Here is a tiny trained network, its code and every weight. The questions are about switching its units off for an input and a class, where a switched-off unit gives its printed mean instead of its output.

import numpy as np


def w(rows, s, z=0):
    codes = np.array(rows[::2]) - 128.0
    scale = np.full(codes.shape[1], s)
    scale[-1] = z or s
    return codes * scale


def f(y):
    return np.maximum(y, 0)


def log_softmax(a):
    a = a - a.max(-1, keepdims=True)
    return a - np.log(np.exp(a).sum(-1, keepdims=True))


def net(x, mask):
    res = np.array(x, float).reshape(1, 5) / 4 @ E
    y = f(res @ A[0][:, :-1].T + A[0][:, -1])
    res = res + np.where(mask, y, B[0][:, -1]) @ B[0][:, :-1]
    return log_softmax(res[-1] @ U[:, :-1].T + U[:, -1])


A, B = {}, {}
E = w([
[216,85,168,119,191],'x0',
[83,61,158,198,179],'x1',
[126,129,134,129,127],'x2',
[105,157,84,93,211],'x3',
[107,76,160,9,108],'x4',
],0.011)
A[0] = w([
[238,137,130,127,170,93],'neuron 0',
[69,57,133,160,178,92],'neuron 1',
[97,108,172,172,161,188],'neuron 2',
[113,90,95,72,149,74],'neuron 3',
[123,165,121,95,253,39],'neuron 4',
[172,202,150,223,119,151],'neuron 5',
[63,74,142,65,55,177],'neuron 6',
[195,60,99,82,183,177],'neuron 7',
[199,122,201,136,153,147],'neuron 8',
[96,161,74,91,215,62],'neuron 9',
[68,118,45,118,56,84],'neuron 10',
[137,169,129,149,177,100],'neuron 11',
[115,149,124,80,189,106],'neuron 12',
[15,170,118,123,103,55],'neuron 13',
[176,74,184,169,37,165],'neuron 14',
[196,181,71,73,73,120],'neuron 15',
[126,136,60,166,127,253],'neuron 16',
[182,172,91,109,125,141],'neuron 17',
],0.011,0.0034)
B[0] = w([
[2,97,128,193,119,210],'neuron 0',
[97,79,221,32,81,215],'neuron 1',
[91,131,182,58,102,210],'neuron 2',
[172,88,124,163,171,177],'neuron 3',
[149,185,62,95,38,218],'neuron 4',
[219,48,93,75,194,255],'neuron 5',
[225,112,87,125,216,251],'neuron 6',
[73,91,67,160,173,224],'neuron 7',
[58,144,37,194,116,213],'neuron 8',
[216,187,95,94,43,219],'neuron 9',
[54,79,71,205,139,221],'neuron 10',
[133,85,97,89,150,181],'neuron 11',
[162,142,127,150,128,187],'neuron 12',
[37,91,62,162,99,229],'neuron 13',
[163,197,41,70,59,246],'neuron 14',
[84,56,220,66,96,229],'neuron 15',
[147,135,129,123,183,224],'neuron 16',
[96,79,181,69,124,191],'neuron 17',
],0.013,0.0084)
U = w([
[204,140,86,155,11,148],'0',
[76,109,104,195,145,121],'1',
[129,124,115,110,159,255],'2',
[164,114,110,106,236,107],'3',
[112,82,206,109,89,104],'4',
[132,132,148,207,107,99],'5',
[142,211,207,119,254,53],'6',
],0.0096,0.0078)

Each question gives the input, the list of numbers given to net, and the class t.
The units are the neurons (one row each of A and B). Each row of codes is followed by its name. A weight is (code - 128) times the scale printed after its matrix; where a second scale follows, it is the last column's (A, B and U).
mask holds one flag per neuron, in row order. A switched-off neuron (its flag False) gives its mean, the last column of its row in B, instead of its output. The means were averaged over made-up inputs and are rounded, as every weight is.
A unit's drop is (log p(t) with every unit on - log p(t) with that unit switched off) / (log p(t) with every unit on - log p(t) with every unit switched off).
The circuit of an input: a set's keep is (log p(t) with only the set's units on - log p(t) with every unit switched off) / (log p(t) with every unit on - log p(t) with every unit switched off). Starting from the 12 units with the biggest drops (on a tie, the unit counted first), units are removed one at a time, each time the one whose removal leaves the highest keep (on an exact tie, the one counted first), for as long as the keep stays at least 0.8.
circuit, biggest first: the units of the circuit, biggest drop first
most important unit: the unit with the biggest drop
top k neurons: the k neurons with the biggest drops, biggest first
drop of u: that unit's drop, to one decimal
input [-6,-4,-3,1,-7], class 3: circuit, biggest first => (neuron 5)
input [2,3,-2,5,2], class 0: circuit, biggest first => (neuron 4; neuron 9)
input [-8,2,-6,-3,-3], class 1: top 2 neurons => (neuron 10; neuron 13)
input [7,-7,5,5,-7], class 1: top 2 neurons => (neuron 0; neuron 8)
input [-3,-3,5,-2,-4], class 2: top 3 neurons => (neuron 6; neuron 9; neuron 5)
input [6,-6,-3,-1,-1], class 1: top 2 neurons => (neuron 0; neuron 8)
input [-4,-6,7,-3,-2], class 2: top 2 neurons => (neuron 1; neuron 2)
input [-2,-7,-5,-3,8], class 3: top 2 neurons => (neuron 6; neuron 1)
input [4,5,5,5,-3], class 0: top 2 neurons => (neuron 4; neuron 9)
input [4,-5,8,-4,-5], class 2: top 4 neurons => (neuron 5; neuron 9; neuron 4; neuron 0)
input [-8,1,1,6,6], class 1: top 2 neurons => (neuron 13; neuron 10)
input [5,6,1,3,-2], class 4: top 4 neurons => (neuron 1; neuron 2; neuron 6; neuron 10)
input [-8,7,0,-1,8], class 1: top 3 neurons => (neuron 13; neuron 10; neuron 5)
input [5,-7,-4,2,-4], class 4: top 3 neurons => (neuron 15; neuron 17; neuron 6)
input [4,3,-7,8,-2], class 0: circuit, biggest first => (neuron 4)
input [5,1,-1,-3,-3], class 1: top 4 neurons => (neuron 0; neuron 8; neuron 9; neuron 6)
input [1,5,-3,8,0], class 0: top 2 neurons => (neuron 4; neuron 9)
input [7,3,-1,-3,3], class 1: circuit, biggest first => (neuron 8; neuron 0)
input [-2,8,0,0,1], class 4: drop of neuron 1 => 0.1
input [-3,-4,5,7,7], class 0: most important unit => neuron 9
input [-6,-7,2,3,5], class 4: drop of neuron 2 => -0.2
input [4,8,-3,-8,-7], class 0: drop of neuron 10 => 0.1
input [1,-6,0,1,2], class 4: drop of neuron 6 => 0.0
